Here is a tiny trained network, its code and every weight. The questions are about switching its units off for an input and a class, where a switched-off unit gives its printed mean instead of its output.

import numpy as np


def w(rows, s, z=0):
    codes = np.array(rows[::2]) - 128.0
    scale = np.full(codes.shape[1], s)
    scale[-1] = z or s
    return codes * scale


def norm(h):
    return h / np.sqrt((h * h).mean(-1, keepdims=True) + 1e-5)


def f(y):
    return np.maximum(y, 0)


def log_softmax(a):
    a = a - a.max(-1, keepdims=True)
    return a - np.log(np.exp(a).sum(-1, keepdims=True))


def net(x, mask):
    res = np.array(x, float).reshape(1, 4) / 4 @ E
    u = 0
    for l in range(2):
        y = f(norm(res) @ A[l][:, :-1].T + A[l][:, -1])
        res = res + np.where(mask[u : u + 5], y, B[l][:, -1]) @ B[l][:, :-1]
        u += 5
    return log_softmax(norm(res)[-1] @ U[:, :-1].T + U[:, -1])


A, B = {}, {}
E = w([
[189,89,134,129,112],'x0',
[135,102,60,90,123],'x1',
[139,181,95,190,119],'x2',
[91,77,150,123,4],'x3',
],0.013)
A[0] = w([
[121,105,177,86,162,4],'0.n1',
[252,96,203,122,114,102],'0.n2',
[11,185,155,77,144,100],'0.n3',
[133,144,242,179,138,52],'0.n4',
[95,107,136,126,79,51],'0.n5',
],0.016,0.0032)
B[0] = w([
[136,72,178,52,135,175],'0.n1',
[78,95,102,243,165,240],'0.n2',
[124,54,103,253,145,254],'0.n3',
[41,200,105,65,149,228],'0.n4',
[162,153,177,72,167,207],'0.n5',
],0.015,0.007)
A[1] = w([
[93,116,113,143,201,236],'1.n1',
[71,102,149,146,18,48],'1.n2',
[161,229,105,190,55,56],'1.n3',
[141,78,3,91,108,64],'1.n4',
[137,153,186,122,41,6],'1.n5',
],0.017,0.0022)
B[1] = w([
[176,139,118,107,62,251],'1.n1',
[177,166,69,139,181,189],'1.n2',
[107,3,183,72,142,172],'1.n3',
[50,176,162,155,140,168],'1.n4',
[163,182,146,111,106,151],'1.n5',
],0.02,0.013)
U = w([
[137,98,78,253,144,121],'0',
[248,199,101,84,169,147],'1',
[51,187,150,124,126,163],'2',
[138,61,179,97,128,254],'3',
[168,153,169,151,20,4],'4',
],0.016,0.0033)

Each question gives the input, the list of numbers given to net, and the class t.
The units are the neurons (one row each of A and B). Each row of codes is followed by its name. A weight is (code - 128) times the scale printed after its matrix; where a second scale follows, it is the last column's (A, B and U).
mask holds one flag per neuron, layer by layer. A switched-off neuron (its flag False) gives its mean, the last column of its row in B, instead of its output. The means were averaged over made-up inputs and are rounded, as every weight is.
A unit's drop is (log p(t) with every unit on - log p(t) with that unit switched off) / (log p(t) with every unit on - log p(t) with every unit switched off).
The circuit of an input: a set's keep is (log p(t) with only the set's units on - log p(t) with every unit switched off) / (log p(t) with every unit on - log p(t) with every unit switched off). Starting from all 10 units, units are removed one at a time, each time the one whose removal leaves the highest keep (on an exact tie, the one counted first), for as long as the keep stays at least 0.8.
circuit, biggest first: the units of the circuit, biggest drop first
k most important neurons: the k neurons with the biggest drops, biggest first
k most important neurons of layer l: the k neurons of layer l with the biggest drops, biggest first
input [5,8,-2,4], class 2: circuit, biggest first	(1.n4)
input [-3,-7,4,-6], class 2: 2 most important neurons	(0.n4 1.n2)
input [6,-8,3,3], class 2: 2 most important neurons	(0.n4 0.n3)
input [-3,-1,6,-1], class 3: circuit, biggest first	(1.n3 0.n2)
input [5,-7,0,-6], class 2: 4 most important neurons	(0.n4 0.n3 1.n2 0.n2)
input [7,5,-7,3], class 0: 2 most important neurons of layer 0	(0.n2 0.n4)
input [4,1,1,5], class 1: 2 most important neurons	(0.n3 1.n2)
input [-3,6,3,5], class 2: 2 most important neurons	(1.n4 1.n1)
input [-2,-5,8,-7], class 3: 2 most important neurons of layer 1	(1.n3 1.n2)
input [6,4,-3,4], class 0: 2 most important neurons of layer 0	(0.n2 0.n4)
input [-8,6,-7,-2], class 0: 2 most important neurons	(0.n3 1.n3)
input [-4,-3,-7,7], class 1: 2 most important neurons	(1.n2 0.n2)
input [-5,2,-4,-5], class 0: 2 most important neurons	(0.n3 0.n5)
input [0,6,-3,6], class 1: most important neuron	(1.n2)
input [7,-3,8,7], class 3: 2 most important neurons of layer 1	(1.n3 1.n1)
input [4,-2,-3,4], class 0: 3 most important neurons	(0.n2 1.n3 1.n5)
input [-5,8,-3,5], class 2: 3 most important neurons	(1.n4 0.n2 0.n5)
input [7,5,3,-7], class 0: 2 most important neurons of layer 1	(1.n4 1.n2)
input [6,-6,8,0], class 3: 3 most important neurons of layer 1	(1.n3 1.n2 1.n4)
input [6,-7,8,4], class 3: 2 most important neurons of layer 1	(1.n3 1.n4)
input [6,-3,-4,3], class 0: circuit, biggest first	(0.n2)
input [3,-5,0,4], class 2: 3 most important neurons of layer 0	(0.n4 0.n3 0.n5)
input [0,8,4,7], class 2: 2 most important neurons	(1.n4 1.n1)
input [-3,7,-8,8], class 1: 3 most important neurons of layer 0	(0.n2 0.n4 0.n5)
